Look-ups in named tables: a row name and a column name give one cell, copied from the table.

Table bosulo
         maz  nubimur  lenibab
gime      49       67       53
ketirom   87       61       97
gek       60       70      126
pudun     59       92       57
punati    82      108       50
morus    133       66      107
nogo      74       67       91
zal      162       25      194
som       66      107      175
rabidov   98       96       36
molikor  116      111        1
borabo    69       70       78
vefega   120       82       32

lenibab of morus is 107
nubimur of gime is 67
nubimur of pudun is 92
nubimur of gek is 70
lenibab of borabo is 78
maz of gek is 60

tokadat =
cols = bupi, kes, dukav, bogez, gul, keluge, pef, gogik, rogu
ril: [406, 401, 419, 417, 433, 377, 382, 397, 420]
dur: [583, 372, 393, 466, 671, 276, 296, 303, 574]
gon: [343, 715, 282, 202, 515, 279, 444, 300, 66]
vire: [353, 370, 720, 687, 193, 706, 607, 798, 692]

gon, gogik => 300
ril, bogez => 417
dur, gul => 671
ril, pef => 382
gon, kes => 715
vire, gul => 193
ril, gul => 433
gon, bupi => 343
vire, dukav => 720
dur, keluge => 276
dur, kes => 372
ril, rogu => 420
ril, gogik => 397
vire, bogez => 687
gon, rogu => 66
dur, bogez => 466
vire, rogu => 692
gon, pef => 444
vire, kes => 370
dur, bupi => 583

Table kon
,zudi,sop
lomuniv,50,124
rila,149,89
gasin,185,149
totok,145,116
megedom,82,115
lobifot,142,154
zol,175,137
muv,191,134
vif,145,153
zedubik,101,135
nisa,174,107
fiz,103,104

What is the zudi of gasin in kon?
185
What is the sop of gasin in kon?
149
What is the zudi of rila in kon?
149
What is the sop of nisa in kon?
107
What is the zudi of vif in kon?
145
What is the zudi of megedom in kon?
82
What is the zudi of zol in kon?
175
What is the sop of lobifot in kon?
154

Table dop
	sen	mobom	tusiz	nom	ribesud	satunis	banalu
zodad	1432	2951	-2096	2793	350	-254	349
popef	-2429	-6384	324	-6247	1738	4316	-943
noz	895	2756	2567	3111	292	-2854	1802
latom	1552	1846	-5908	3100	-8753	798	-2911
supozu	554	2366	-785	-180	6360	1332	1870
raba	1660	4374	1121	4708	-899	-3451	1401
fogunu	46	666	-1395	-1725	4143	1921	1136
zazitef	-1689	-2117	5301	-5681	9588	502	2905
der	122	2136	3849	-305	5980	-1870	2866
luduvef	-614	-2556	826	-1371	-228	421	-340
mig	754	1813	1056	3864	-6217	-1900	-764
kig	1132	1295	-5312	1074	-4719	2737	-2546

noz, ribesud -> 292
latom, satunis -> 798
der, sen -> 122
mig, nom -> 3864
zazitef, satunis -> 502
der, tusiz -> 3849
fogunu, satunis -> 1921
kig, banalu -> -2546
mig, satunis -> -1900
raba, banalu -> 1401
latom, mobom -> 1846
fogunu, tusiz -> -1395
noz, satunis -> -2854
raba, tusiz -> 1121
supozu, mobom -> 2366
der, nom -> -305
supozu, banalu -> 1870
supozu, ribesud -> 6360
raba, ribesud -> -899
Which row has the largest tusiz? zazitef

dar =
         tonakab  leku  vezifeb  girom  vez
zanova       146   174       73     78   64
memeta       134   125       87     30  113
zige          79    83       77     73   79
tek          153   156       75     31  139
lobuvuf      208   184       91     50   88
kuber        151   175       76     75   65

What is the leku of zanova in dar?
174
What is the vezifeb of zige in dar?
77
What is the vez of zige in dar?
79
What is the tonakab of tek in dar?
153
What is the vez of zanova in dar?
64
What is the vezifeb of kuber in dar?
76
What is the leku of memeta in dar?
125
What is the girom of lobuvuf in dar?
50
What is the tonakab of zige in dar?
79
What is the girom of tek in dar?
31
What is the girom of kuber in dar?
75
What is the leku of kuber in dar?
175
What is the vez of lobuvuf in dar?
88
What is the girom of zige in dar?
73
What is the girom of zanova in dar?
78
What is the vez of tek in dar?
139
What is the vez of memeta in dar?
113
What is the vezifeb of tek in dar?
75
What is the tonakab of zanova in dar?
146

zab.tsv
	bored	butubun	gogaz	rekelon	mamarun	maval
nok	26	8	5	14	135	171
makurib	204	35	8	5	8	93
nir	10	23	174	134	17	8
bada	56	13	7	10	65	219
duk	18	162	151	20	9	4
rebuf	7	9	8	28	184	125
kobi	11	6	105	203	31	5

makurib, rekelon => 5
nir, mamarun => 17
kobi, maval => 5
duk, gogaz => 151
nok, gogaz => 5
nok, mamarun => 135
nok, butubun => 8
kobi, rekelon => 203
nok, maval => 171
duk, butubun => 162
nir, gogaz => 174
makurib, gogaz => 8
bada, rekelon => 10
makurib, bored => 204
duk, rekelon => 20
kobi, butubun => 6
duk, maval => 4
kobi, mamarun => 31
rebuf, bored => 7
rebuf, butubun => 9

Table zufun
|  | duto | beb | defiz |
|---|---|---|---|
| tuzifi | 3802 | 6779 | -9246 |
| dof | 2938 | 3948 | -498 |
| tola | 729 | 2523 | 887 |
| zik | -3940 | -1712 | -3302 |
| bavo | 9077 | 4023 | 1369 |
| bufumil | 2638 | 1011 | 1272 |
| daful | 2565 | -3582 | 54 |

daful, defiz -> 54
daful, duto -> 2565
dof, beb -> 3948
dof, duto -> 2938
bavo, duto -> 9077
tola, beb -> 2523
bufumil, beb -> 1011
bufumil, defiz -> 1272

ketikat
         sebom  kegep  tipu
fiz       7.88   3.09  7.84
milu      5.86   7.63  4.60
gizapo    2.12   2.65  5.62
bokufud   8.61   8.12  3.82
muzota    4.86   7.98  4.29

bokufud, tipu => 3.82
fiz, kegep => 3.09
muzota, tipu => 4.29
fiz, sebom => 7.88
gizapo, tipu => 5.62
gizapo, kegep => 2.65
bokufud, kegep => 8.12
milu, tipu => 4.60
fiz, tipu => 7.84
muzota, kegep => 7.98
muzota, sebom => 4.86
gizapo, sebom => 2.12
bokufud, sebom => 8.61
milu, sebom => 5.86
milu, kegep => 7.63

Table siz
,mab,taluto,fiz,sog,fev,sufepe,digafog,nenekav
tul,64544,31901,66003,57769,55325,26363,52861,39011
zotegi,28733,41107,28835,41460,63090,68870,71287,73246
gugi,61678,71428,48574,63952,33431,36043,37433,29943
kodug,72019,37812,62647,33137,69649,37699,67621,27826
leb,38471,34283,67503,64972,31871,29931,64969,61161
sutuge,68162,67055,61110,62427,37678,33860,34140,29270
zokelo,34700,38881,65341,63505,37510,26854,75129,54919
timu,24734,54683,48798,69981,27511,62688,54557,72696
vot,37437,65226,64021,70231,26729,42852,34243,58928
par,47678,53556,27461,47368,71922,63296,39927,52874
vik,67086,71424,42690,31950,40769,67500,34601,33495
sakegin,52670,28663,72365,28055,63565,40637,67876,47600

leb, sog: 64972
zokelo, fev: 37510
leb, fiz: 67503
timu, digafog: 54557
tul, sufepe: 26363
vik, fiz: 42690
leb, mab: 38471
vot, taluto: 65226

